Here is a tiny trained network, its code and every weight. The questions are about switching its units off for an input and a class, where a switched-off unit gives its printed mean instead of its output.

import numpy as np


def w(rows, s, z=0):
    codes = np.array(rows[::2]) - 128.0
    scale = np.full(codes.shape[1], s)
    scale[-1] = z or s
    return codes * scale


def f(y):
    return y / 2 * (1 + np.tanh(0.7978845608 * (y + 0.044715 * y**3)))


def log_softmax(a):
    a = a - a.max(-1, keepdims=True)
    return a - np.log(np.exp(a).sum(-1, keepdims=True))


def net(x, mask):
    res = np.array(x, float).reshape(1, 4) / 4 @ E
    y = f(res @ A[0][:, :-1].T + A[0][:, -1])
    res = res + np.where(mask, y, B[0][:, -1]) @ B[0][:, :-1]
    return log_softmax(res[-1] @ U[:, :-1].T + U[:, -1])


A, B = {}, {}
E = w([
[150,122,33,46,184,97],'x0',
[133,255,90,175,100,37],'x1',
[151,132,102,74,19,185],'x2',
[124,131,122,129,126,131],'x3',
],0.009)
A[0] = w([
[125,120,153,178,92,128,59],'N0',
[155,92,97,105,118,94,58],'N1',
[118,198,113,138,101,104,75],'N2',
[105,184,140,111,114,86,79],'N3',
[98,135,171,173,67,121,223],'N4',
[111,140,189,153,96,109,91],'N5',
[103,153,204,159,103,119,117],'N6',
[159,167,63,139,129,90,134],'N7',
[70,169,142,164,148,120,255],'N8',
[90,125,138,171,206,102,90],'N9',
[139,153,146,132,110,76,68],'N10',
[162,183,78,144,80,110,162],'N11',
[66,117,147,182,122,174,86],'N12',
[125,3,109,34,138,166,237],'N13',
[191,121,108,101,30,129,90],'N14',
[153,107,91,70,145,74,93],'N15',
[136,166,79,80,182,124,119],'N16',
[110,178,92,113,112,80,161],'N17',
],0.014,0.008)
B[0] = w([
[175,56,123,91,113,187,143],'N0',
[155,49,108,113,141,144,133],'N1',
[128,82,185,124,118,85,166],'N2',
[127,88,160,160,117,124,153],'N3',
[141,181,102,94,193,146,199],'N4',
[180,115,126,120,161,130,155],'N5',
[150,134,125,105,160,186,170],'N6',
[138,146,157,133,146,140,175],'N7',
[110,140,119,110,173,118,196],'N8',
[51,74,64,194,110,217,168],'N9',
[132,5,164,142,101,165,142],'N10',
[104,149,184,119,164,144,190],'N11',
[164,112,139,98,146,126,152],'N12',
[105,152,177,124,184,107,252],'N13',
[62,68,53,211,134,217,173],'N14',
[182,97,128,127,204,186,162],'N15',
[169,131,98,75,151,176,168],'N16',
[121,153,165,140,140,152,180],'N17',
],0.012,0.017)
U = w([
[56,96,98,171,162,165,152],'0',
[252,126,141,92,196,141,61],'1',
[102,192,161,115,191,119,255],'2',
[112,119,252,126,178,101,78],'3',
[86,235,118,95,169,52,175],'4',
[136,82,130,165,70,91,79],'5',
[128,113,107,108,86,48,74],'6',
[97,130,63,149,61,60,80],'7',
],0.011,0.0074)

Each question gives the input, the list of numbers given to net, and the class t.
The units are the neurons (one row each of A and B). Each row of codes is followed by its name. A weight is (code - 128) times the scale printed after its matrix; where a second scale follows, it is the last column's (A, B and U).
mask holds one flag per neuron, in row order. A switched-off neuron (its flag False) gives its mean, the last column of its row in B, instead of its output. The means were averaged over made-up inputs and are rounded, as every weight is.
A unit's drop is (log p(t) with every unit on - log p(t) with that unit switched off) / (log p(t) with every unit on - log p(t) with every unit switched off).
The circuit of an input: a set's keep is (log p(t) with only the set's units on - log p(t) with every unit switched off) / (log p(t) with every unit on - log p(t) with every unit switched off). Starting from the 12 units with the biggest drops (on a tie, the unit counted first), units are removed one at a time, each time the one whose removal leaves the highest keep (on an exact tie, the one counted first), for as long as the keep stays at least 0.8.
circuit, biggest first: the units of the circuit, biggest drop first
most important unit: the unit with the biggest drop
top k neurons: the k neurons with the biggest drops, biggest first
drop of u: that unit's drop, to one decimal
input [8,4,4,-4], class 1: circuit, biggest first -> (N15)
input [1,-6,-1,-4], class 3: top 2 neurons -> (N4; N13)
input [2,7,6,-3], class 3: top 2 neurons -> (N11; N2)
input [-4,7,5,-4], class 3: top 3 neurons -> (N2; N11; N10)
input [2,8,-7,-3], class 3: circuit, biggest first -> (N2; N10)
input [-1,1,-3,-2], class 4: top 2 neurons -> (N14; N15)
input [-7,7,2,6], class 1: circuit, biggest first -> (N5; N0)
input [-5,-3,3,1], class 1: circuit, biggest first -> (N9; N11; N4)
input [3,-8,-8,2], class 0: top 2 neurons -> (N9; N11)
input [7,8,-8,-3], class 0: top 3 neurons -> (N9; N13; N10)
input [3,7,-7,-7], class 0: top 3 neurons -> (N9; N13; N10)
input [2,6,6,6], class 0: top 2 neurons -> (N14; N13)
input [0,-8,1,2], class 3: top 2 neurons -> (N13; N4)
input [-3,4,-5,3], class 0: most important unit -> N9
input [7,7,-5,2], class 1: top 3 neurons -> (N16; N15; N13)
input [6,1,6,2], class 0: top 2 neurons -> (N14; N4)
input [-5,6,2,4], class 3: top 3 neurons -> (N2; N11; N10)
input [-1,-7,4,-5], class 3: top 3 neurons -> (N13; N4; N9)
input [5,2,1,0], class 1: drop of N16 -> 0.6
input [5,-8,1,5], class 3: circuit, biggest first -> (N13)
input [0,6,2,-2], class 3: drop of N7 -> 0.0
input [-5,-3,3,5], class 1: drop of N4 -> 0.1
